Below are the code and all the weights of a small trained network. Each question names an input and a class and asks about switching units off, where a switched-off unit gives its printed mean instead of its output.

import numpy as np


def w(rows, s, z=0):
    codes = np.array(rows[::2]) - 128.0
    scale = np.full(codes.shape[1], s)
    scale[-1] = z or s
    return codes * scale


def norm(h):
    return h / np.sqrt((h * h).mean(-1, keepdims=True) + 1e-5)


def f(y):
    return np.maximum(y, 0)


def log_softmax(a):
    a = a - a.max(-1, keepdims=True)
    return a - np.log(np.exp(a).sum(-1, keepdims=True))


def net(x, mask):
    res = np.array(x, float).reshape(1, 7) / 4 @ E
    u = 0
    for l in range(2):
        y = f(norm(res) @ A[l][:, :-1].T + A[l][:, -1])
        res = res + np.where(mask[u : u + 4], y, B[l][:, -1]) @ B[l][:, :-1]
        u += 4
    return log_softmax(norm(res)[-1] @ U[:, :-1].T + U[:, -1])


A, B = {}, {}
E = w([
[55,139,175,136,87,176,111,125,156,137,58,90],'x0',
[128,82,64,67,132,212,175,174,101,187,120,100],'x1',
[124,153,111,128,133,143,118,125,141,134,154,122],'x2',
[63,100,111,217,187,110,127,198,75,92,163,40],'x3',
[220,72,93,179,132,125,43,117,181,186,86,92],'x4',
[120,115,64,131,184,166,109,6,81,57,83,110],'x5',
[198,191,180,81,125,161,82,168,67,69,116,79],'x6',
],0.0023)
A[0] = w([
[4,133,205,96,82,183,60,118,167,156,53,45,40],'L0N0',
[134,83,41,20,158,202,193,204,106,172,80,80,2],'L0N1',
[228,200,194,47,130,175,43,191,43,54,120,46,29],'L0N2',
[216,92,68,69,190,29,130,127,71,124,245,161,32],'L0N3',
],0.0035,0.0039)
B[0] = w([
[245,161,69,191,155,145,188,193,121,87,133,178,201],'L0N0',
[151,137,254,221,64,156,45,62,80,152,223,133,181],'L0N1',
[31,44,62,182,147,67,196,83,208,215,134,188,253],'L0N2',
[146,179,134,206,86,212,164,186,163,93,23,118,197],'L0N3',
],0.0052,0.0031)
A[1] = w([
[209,63,102,146,141,95,3,149,184,192,70,49,61],'L1N0',
[128,179,178,178,145,9,86,109,173,52,112,151,1],'L1N1',
[80,80,106,196,190,84,101,224,81,93,168,16,47],'L1N2',
[143,140,188,105,94,64,125,254,175,195,170,113,62],'L1N3',
],0.0044,0.0037)
B[1] = w([
[14,199,183,69,130,99,215,183,65,58,196,140,252],'L1N0',
[151,37,146,139,92,251,92,186,44,253,216,46,205],'L1N1',
[215,158,157,11,55,108,89,88,220,173,75,208,251],'L1N2',
[121,95,42,140,230,144,70,11,73,43,64,56,248],'L1N3',
],0.0045,0.0029)
U = w([
[147,84,196,181,82,191,57,126,72,215,218,93,152],'0',
[61,58,75,171,153,45,178,108,203,216,125,167,116],'1',
[201,160,155,2,71,104,79,112,202,145,77,171,253],'2',
[207,178,102,238,126,177,184,220,146,75,74,140,73],'3',
[30,190,180,52,136,94,189,168,68,50,185,121,68],'4',
[126,100,69,113,218,131,54,47,82,54,81,50,74],'5',
],0.0076,0.0027)

Each question gives the input, the list of numbers given to net, and the class t.
The units are the neurons (one row each of A and B). Each row of codes is followed by its name. A weight is (code - 128) times the scale printed after its matrix; where a second scale follows, it is the last column's (A, B and U).
mask holds one flag per neuron, layer by layer. A switched-off neuron (its flag False) gives its mean, the last column of its row in B, instead of its output. The means were averaged over made-up inputs and are rounded, as every weight is.
A unit's drop is (log p(t) with every unit on - log p(t) with that unit switched off) / (log p(t) with every unit on - log p(t) with every unit switched off).
The circuit of an input: a set's keep is (log p(t) with only the set's units on - log p(t) with every unit switched off) / (log p(t) with every unit on - log p(t) with every unit switched off). Starting from all 8 units, units are removed one at a time, each time the one whose removal leaves the highest keep (on an exact tie, the one counted first), for as long as the keep stays at least 0.8.
circuit, biggest first: the units of the circuit, biggest drop first
unit that matters most: the unit with the biggest drop
k most important neurons: the k neurons with the biggest drops, biggest first
k most important neurons of layer l: the k neurons of layer l with the biggest drops, biggest first
input [7,4,6,-2,4,-3,5], class 3: unit that matters most : L0N0
input [3,-8,4,-8,4,-4,-7], class 0: 3 most important neurons : L1N1; L0N2; L1N2
input [6,1,-3,7,-7,6,1], class 2: 2 most important neurons of layer 0 : L0N3; L0N2
input [7,-8,8,-8,2,8,8], class 0: 4 most important neurons : L1N1; L1N2; L1N3; L0N3
input [-3,-8,5,-4,-3,8,-6], class 0: circuit, biggest first : L1N1; L0N2
input [-6,-4,-1,-5,5,-7,5], class 5: 2 most important neurons of layer 1 : L1N3; L1N2
input [1,-2,3,-2,6,3,-4], class 4: circuit, biggest first : L1N0; L0N2
input [5,5,1,-4,-3,1,2], class 0: 2 most important neurons of layer 0 : L0N1; L0N3
input [8,2,-6,-4,6,3,-7], class 3: circuit, biggest first : L0N0; L0N2
input [-8,-6,5,7,-6,-3,-7], class 3: 3 most important neurons of layer 0 : L0N3; L0N2; L0N1
input [1,2,-5,-6,8,7,-5], class 4: 3 most important neurons : L1N0; L0N2; L1N2
input [8,-8,-4,-6,-3,1,5], class 0: 2 most important neurons : L1N1; L0N3
input [-6,0,-1,8,7,8,-5], class 2: circuit, biggest first : L1N2; L0N2; L1N3
input [8,3,1,2,-2,-5,2], class 3: circuit, biggest first : L0N0
input [8,-6,8,1,-2,-8,-3], class 3: 3 most important neurons of layer 0 : L0N0; L0N1; L0N2
input [-2,6,5,7,-7,-6,0], class 2: 2 most important neurons : L1N2; L1N0
input [-4,0,-5,7,2,7,4], class 2: 2 most important neurons : L1N2; L1N3
input [0,8,-1,-3,-8,7,-1], class 0: 3 most important neurons : L0N1; L1N0; L1N3
input [-2,7,5,5,-2,5,8], class 1: 2 most important neurons : L0N2; L1N1
input [-5,-6,-4,-2,-3,-8,-1], class 5: circuit, biggest first : L1N3
input [-2,-7,5,-5,-6,5,1], class 0: 2 most important neurons : L1N1; L1N0
input [-6,0,4,-7,7,-8,7], class 5: 2 most important neurons of layer 1 : L1N3; L1N2
input [-7,0,4,-4,4,-3,4], class 3: 2 most important neurons : L0N3; L1N2
